Here is a tiny trained network, its code and every weight. The questions are about switching its units off for an input and a class, where a switched-off unit gives its printed mean instead of its output.

import numpy as np


def w(rows, s, z=0):
    codes = np.array(rows[::2]) - 128.0
    scale = np.full(codes.shape[1], s)
    scale[-1] = z or s
    return codes * scale


def norm(h):
    return h / np.sqrt((h * h).mean(-1, keepdims=True) + 1e-5)


def f(y):
    return np.maximum(y, 0)


def log_softmax(a):
    a = a - a.max(-1, keepdims=True)
    return a - np.log(np.exp(a).sum(-1, keepdims=True))


def net(x, mask):
    res = np.array(x, float).reshape(1, 6) / 4 @ E
    u = 0
    for l in range(2):
        y = f(norm(res) @ A[l][:, :-1].T + A[l][:, -1])
        res = res + np.where(mask[u : u + 8], y, B[l][:, -1]) @ B[l][:, :-1]
        u += 8
    return log_softmax(norm(res)[-1] @ U[:, :-1].T + U[:, -1])


A, B = {}, {}
E = w([
[126,104,83,188,139],'x0',
[112,161,148,135,114],'x1',
[19,172,77,121,91],'x2',
[149,130,155,254,100],'x3',
[176,83,113,89,52],'x4',
[118,46,173,157,150],'x5',
],0.0075)
A[0] = w([
[184,202,119,173,147,1],'L0N0',
[146,77,119,207,204,62],'L0N1',
[118,74,44,210,76,96],'L0N2',
[254,78,84,59,175,16],'L0N3',
[244,140,97,59,158,69],'L0N4',
[99,178,133,203,150,171],'L0N5',
[67,120,58,156,214,39],'L0N6',
[101,183,132,109,225,119],'L0N7',
],0.0079,0.0023)
B[0] = w([
[117,254,141,224,190,172],'L0N0',
[24,139,61,71,59,229],'L0N1',
[64,78,122,164,147,238],'L0N2',
[237,3,139,102,217,252],'L0N3',
[164,24,5,39,167,239],'L0N4',
[227,107,45,29,221,250],'L0N5',
[88,44,124,168,100,210],'L0N6',
[157,120,244,179,46,236],'L0N7',
],0.0051,0.0036)
A[1] = w([
[125,180,122,75,108,98],'L1N0',
[78,178,140,127,72,171],'L1N1',
[167,96,171,181,66,5],'L1N2',
[68,125,254,78,127,20],'L1N3',
[157,184,122,162,157,37],'L1N4',
[114,169,101,68,48,99],'L1N5',
[171,77,116,188,111,97],'L1N6',
[115,125,141,87,43,83],'L1N7',
],0.013,0.0025)
B[1] = w([
[61,49,140,101,42,205],'L1N0',
[206,99,91,73,114,236],'L1N1',
[125,126,150,115,56,184],'L1N2',
[111,167,206,127,184,244],'L1N3',
[225,231,99,187,218,176],'L1N4',
[65,224,22,2,143,236],'L1N5',
[120,203,160,134,65,254],'L1N6',
[134,175,82,111,97,193],'L1N7',
],0.0092,0.0044)
U = w([
[239,5,111,56,182,167],'0',
[146,140,188,160,18,130],'1',
[85,178,41,7,121,119],'2',
[213,223,89,184,218,104],'3',
[29,79,58,214,150,158],'4',
[88,136,236,85,246,9],'5',
],0.017,0.0013)

Each question gives the input, the list of numbers given to net, and the class t.
The units are the neurons (one row each of A and B). Each row of codes is followed by its name. A weight is (code - 128) times the scale printed after its matrix; where a second scale follows, it is the last column's (A, B and U).
mask holds one flag per neuron, layer by layer. A switched-off neuron (its flag False) gives its mean, the last column of its row in B, instead of its output. The means were averaged over made-up inputs and are rounded, as every weight is.
A unit's drop is (log p(t) with every unit on - log p(t) with that unit switched off) / (log p(t) with every unit on - log p(t) with every unit switched off).
The circuit of an input: a set's keep is (log p(t) with only the set's units on - log p(t) with every unit switched off) / (log p(t) with every unit on - log p(t) with every unit switched off). Starting from the 12 units with the biggest drops (on a tie, the unit counted first), units are removed one at a time, each time the one whose removal leaves the highest keep (on an exact tie, the one counted first), for as long as the keep stays at least 0.8.
units of the circuit, in order: the units of the circuit, biggest drop first
top k neurons: the k neurons with the biggest drops, biggest first
top k neurons in layer l: the k neurons of layer l with the biggest drops, biggest first
drop when u is switched off: that unit's drop, to one decimal
input [7,-6,-5,2,-3,0], class 4: units of the circuit, in order => L0N1, L1N1
input [3,-3,6,-3,-7,3], class 4: units of the circuit, in order => L0N6, L1N5
input [6,1,-3,0,4,-6], class 0: top 2 neurons => L0N4, L0N3
input [8,8,-5,-5,5,-6], class 0: units of the circuit, in order => L0N3
input [-7,-6,-7,6,-3,-2], class 3: units of the circuit, in order => L0N0, L1N4
input [1,-3,1,8,3,-4], class 3: units of the circuit, in order => L0N0, L1N4
input [-8,8,-2,-2,2,5], class 5: top 2 neurons => L1N3, L0N1
input [-5,-2,-2,-8,-7,-4], class 5: units of the circuit, in order => L0N7, L1N3
input [-8,3,1,-7,3,7], class 5: top 2 neurons in layer 1 => L1N3, L1N1
input [-8,4,1,-7,-6,0], class 5: top 3 neurons => L1N3, L0N1, L0N7
input [8,-8,2,8,8,1], class 1: top 2 neurons in layer 1 => L1N6, L1N2
input [-4,-1,8,3,0,6], class 4: top 2 neurons in layer 1 => L1N5, L1N6
input [3,-3,6,4,-6,-5], class 3: top 2 neurons => L1N4, L0N5
input [1,4,3,7,-3,2], class 3: units of the circuit, in order => L0N5
input [7,-2,0,-1,-1,-5], class 4: top 3 neurons => L0N6, L0N2, L1N5
input [5,-4,-2,-4,-8,-2], class 4: top 2 neurons => L0N6, L1N3
input [0,4,1,-7,-1,3], class 5: top 4 neurons => L1N3, L0N1, L0N7, L0N4
input [3,-1,2,4,7,0], class 1: drop when L0N2 is switched off => 0.1
input [-2,1,7,5,-8,-4], class 3: drop when L1N4 is switched off => 0.1
input [2,8,4,6,1,-7], class 3: top neuron => L1N4
